Below are the code and all the weights of a small trained network. Each question names an input and a class and asks about switching units off, where a switched-off unit gives its printed mean instead of its output.

import numpy as np


def w(rows, s, z=0):
    codes = np.array(rows[::2]) - 128.0
    scale = np.full(codes.shape[1], s)
    scale[-1] = z or s
    return codes * scale


def f(y):
    return np.maximum(y, 0)


def log_softmax(a):
    a = a - a.max(-1, keepdims=True)
    return a - np.log(np.exp(a).sum(-1, keepdims=True))


def net(x, mask):
    res = np.array(x, float).reshape(1, 7) / 4 @ E
    y = f(res @ A[0][:, :-1].T + A[0][:, -1])
    res = res + np.where(mask, y, B[0][:, -1]) @ B[0][:, :-1]
    return log_softmax(res[-1] @ U[:, :-1].T + U[:, -1])


A, B = {}, {}
E = w([
[19,142,92,136,144,137,72,69],'x0',
[102,76,82,44,151,165,169,157],'x1',
[122,169,72,91,68,1,160,140],'x2',
[123,132,134,127,129,131,137,130],'x3',
[118,142,57,194,129,140,124,222],'x4',
[165,201,102,97,238,109,90,124],'x5',
[103,128,234,83,121,107,56,205],'x6',
],0.0075)
A[0] = w([
[158,207,148,227,121,115,46,130,199],'N0',
[89,140,100,99,110,65,136,120,48],'N1',
[156,108,100,199,130,133,125,204,119],'N2',
[238,112,143,119,126,157,163,156,43],'N3',
[180,197,109,99,254,123,89,137,111],'N4',
[115,143,213,85,130,125,117,114,124],'N5',
[131,109,106,50,141,109,145,124,254],'N6',
[222,113,165,149,146,113,153,146,65],'N7',
[54,102,107,137,115,113,77,103,54],'N8',
[158,106,82,156,130,143,157,71,59],'N9',
[107,114,175,90,119,130,70,186,74],'N10',
[146,118,75,184,146,150,185,104,34],'N11',
[130,115,163,135,151,236,73,93,85],'N12',
[180,178,168,208,103,111,91,121,85],'N13',
[106,89,99,21,194,178,166,185,202],'N14',
[164,132,161,134,218,217,101,93,70],'N15',
[89,127,159,111,129,82,63,187,78],'N16',
[169,131,127,111,116,156,144,18,202],'N17',
[172,155,177,168,132,100,120,70,131],'N18',
[117,62,173,173,94,223,131,107,96],'N19',
[187,109,131,94,118,147,156,161,61],'N20',
[108,115,148,110,120,143,77,208,98],'N21',
[127,113,77,113,126,141,182,141,145],'N22',
[169,89,151,148,145,189,110,136,38],'N23',
[145,83,138,129,74,130,193,150,57],'N24',
[156,115,150,145,229,168,112,123,80],'N25',
[140,135,82,149,131,145,161,62,47],'N26',
[46,111,134,135,152,122,83,51,70],'N27',
[24,167,108,144,128,166,92,93,52],'N28',
[153,177,121,56,103,48,135,87,151],'N29',
[164,141,137,107,192,153,111,116,185],'N30',
[239,127,151,128,99,122,143,142,42],'N31',
[97,122,161,106,122,113,64,205,87],'N32',
[178,90,144,86,123,95,158,121,106],'N33',
[110,127,52,231,156,144,119,233,142],'N34',
[188,69,182,110,146,104,163,58,139],'N35',
[82,62,174,162,35,203,177,125,151],'N36',
],0.0083,0.0052)
B[0] = w([
[88,68,153,167,96,201,137,84,255],'N0',
[88,234,104,180,121,92,123,199,162],'N1',
[102,100,147,70,170,125,55,166,189],'N2',
[67,197,86,81,168,183,94,160,172],'N3',
[234,114,80,119,43,159,28,78,225],'N4',
[150,116,195,69,165,122,170,79,192],'N5',
[105,86,164,214,106,127,101,127,229],'N6',
[66,153,55,51,150,178,108,162,171],'N7',
[147,196,68,89,176,175,73,184,169],'N8',
[186,165,169,73,186,123,205,82,167],'N9',
[184,179,147,130,155,142,201,70,186],'N10',
[176,192,175,77,174,86,211,61,167],'N11',
[88,157,136,184,168,57,182,207,220],'N12',
[48,131,87,186,118,199,149,67,192],'N13',
[47,80,126,215,83,226,134,69,242],'N14',
[153,163,126,205,84,25,157,185,210],'N15',
[189,168,160,112,148,118,200,86,186],'N16',
[137,65,218,88,190,109,130,117,227],'N17',
[34,80,123,179,112,184,117,89,187],'N18',
[176,190,99,191,86,38,118,160,222],'N19',
[57,206,66,108,178,186,114,122,155],'N20',
[153,141,175,118,157,142,199,71,184],'N21',
[136,119,146,168,138,125,145,79,179],'N22',
[67,193,107,162,161,83,186,166,164],'N23',
[136,190,91,120,123,133,55,111,168],'N24',
[169,182,105,193,89,33,114,155,186],'N25',
[180,161,148,71,189,115,211,81,168],'N26',
[74,170,93,38,192,207,77,217,198],'N27',
[114,194,78,44,174,181,77,200,191],'N28',
[143,126,142,204,89,45,140,202,213],'N29',
[147,80,130,146,83,102,78,103,202],'N30',
[73,204,72,83,185,206,98,186,169],'N31',
[189,171,168,106,159,124,178,61,192],'N32',
[56,163,118,126,157,133,112,183,165],'N33',
[106,30,254,76,207,69,116,144,231],'N34',
[64,81,154,72,189,122,79,162,196],'N35',
[238,105,84,140,59,109,31,100,255],'N36',
],0.0072)
U = w([
[64,251,53,31,183,235,78,228,30],'0',
[90,25,209,101,166,99,104,156,253],'1',
[122,206,103,240,75,19,175,216,23],'2',
[198,153,193,79,162,160,239,38,16],'3',
[201,112,82,151,24,144,42,93,160],'4',
[110,75,154,150,115,166,118,133,233],'5',
[41,74,116,217,81,254,152,67,71],'6',
],0.008,0.0053)

Each question gives the input, the list of numbers given to net, and the class t.
The units are the neurons (one row each of A and B). Each row of codes is followed by its name. A weight is (code - 128) times the scale printed after its matrix; where a second scale follows, it is the last column's (A, B and U).
mask holds one flag per neuron, in row order. A switched-off neuron (its flag False) gives its mean, the last column of its row in B, instead of its output. The means were averaged over made-up inputs and are rounded, as every weight is.
A unit's drop is (log p(t) with every unit on - log p(t) with that unit switched off) / (log p(t) with every unit on - log p(t) with every unit switched off).
The circuit of an input: a set's keep is (log p(t) with only the set's units on - log p(t) with every unit switched off) / (log p(t) with every unit on - log p(t) with every unit switched off). Starting from the 12 units with the biggest drops (on a tie, the unit counted first), units are removed one at a time, each time the one whose removal leaves the highest keep (on an exact tie, the one counted first), for as long as the keep stays at least 0.8.
units of the circuit, in order: the units of the circuit, biggest drop first
unit that matters most: the unit with the biggest drop
top k neurons: the k neurons with the biggest drops, biggest first
drop when u is switched off: that unit's drop, to one decimal
input [4,7,-6,-3,3,7,-1], class 4: unit that matters most => N4
input [3,5,0,3,1,-2,3], class 6: units of the circuit, in order => [N14 N34]
input [-2,6,-1,-1,-1,4,-4], class 6: top 2 neurons => [N14 N36]
input [-4,-6,1,5,3,4,2], class 6: units of the circuit, in order => [N0 N13]
input [-4,-6,-7,2,8,6,-3], class 1: top 3 neurons => [N34 N2 N0]
input [7,1,1,-6,-5,-5,5], class 0: units of the circuit, in order => [N27 N8]
input [-8,-7,-3,-8,-5,-4,-3], class 0: units of the circuit, in order => [N31 N7]
input [3,6,5,-1,0,2,1], class 6: units of the circuit, in order => [N14 N6]
input [-4,-4,2,3,6,-7,-3], class 4: top 3 neurons => [N36 N24 N17]
input [-5,8,-1,-2,2,-7,-8], class 3: top 4 neurons => [N11 N9 N26 N4]
input [-2,5,3,0,-6,-4,-6], class 1: top 2 neurons => [N35 N17]
input [-6,-1,3,-3,-2,-7,5], class 4: top 2 neurons => [N36 N27]
input [-8,1,-1,2,-7,4,1], class 0: top 2 neurons => [N31 N3]
input [6,1,-4,-5,5,-7,-7], class 3: units of the circuit, in order => [N11 N9]
input [-2,-8,2,0,-5,8,-4], class 4: units of the circuit, in order => [N4]
input [1,-1,-7,5,-6,4,-7], class 2: top 3 neurons => [N15 N25 N12]
input [-1,-8,-3,8,4,8,-2], class 4: top 3 neurons => [N4 N14 N25]
input [4,-7,5,-4,5,7,-4], class 4: top 2 neurons => [N4 N14]
input [1,-2,-6,4,-8,1,-4], class 1: units of the circuit, in order => [N17 N35]
input [-4,0,7,5,-4,-4,6], class 2: unit that matters most => N29
input [4,-7,5,-6,2,6,6], class 6: units of the circuit, in order => [N0 N13]
input [6,-7,1,3,5,2,-3], class 6: top 2 neurons => [N0 N13]
input [-7,8,5,6,3,-4,-4], class 6: top 3 neurons => [N14 N22 N6]
input [6,-4,4,5,-3,2,-2], class 0: top 2 neurons => [N27 N28]
input [-5,2,-7,4,-4,5,2], class 2: units of the circuit, in order => [N15 N25]
input [-3,-4,-6,-5,-2,-7,-2], class 4: drop when N29 is switched off => 0.2
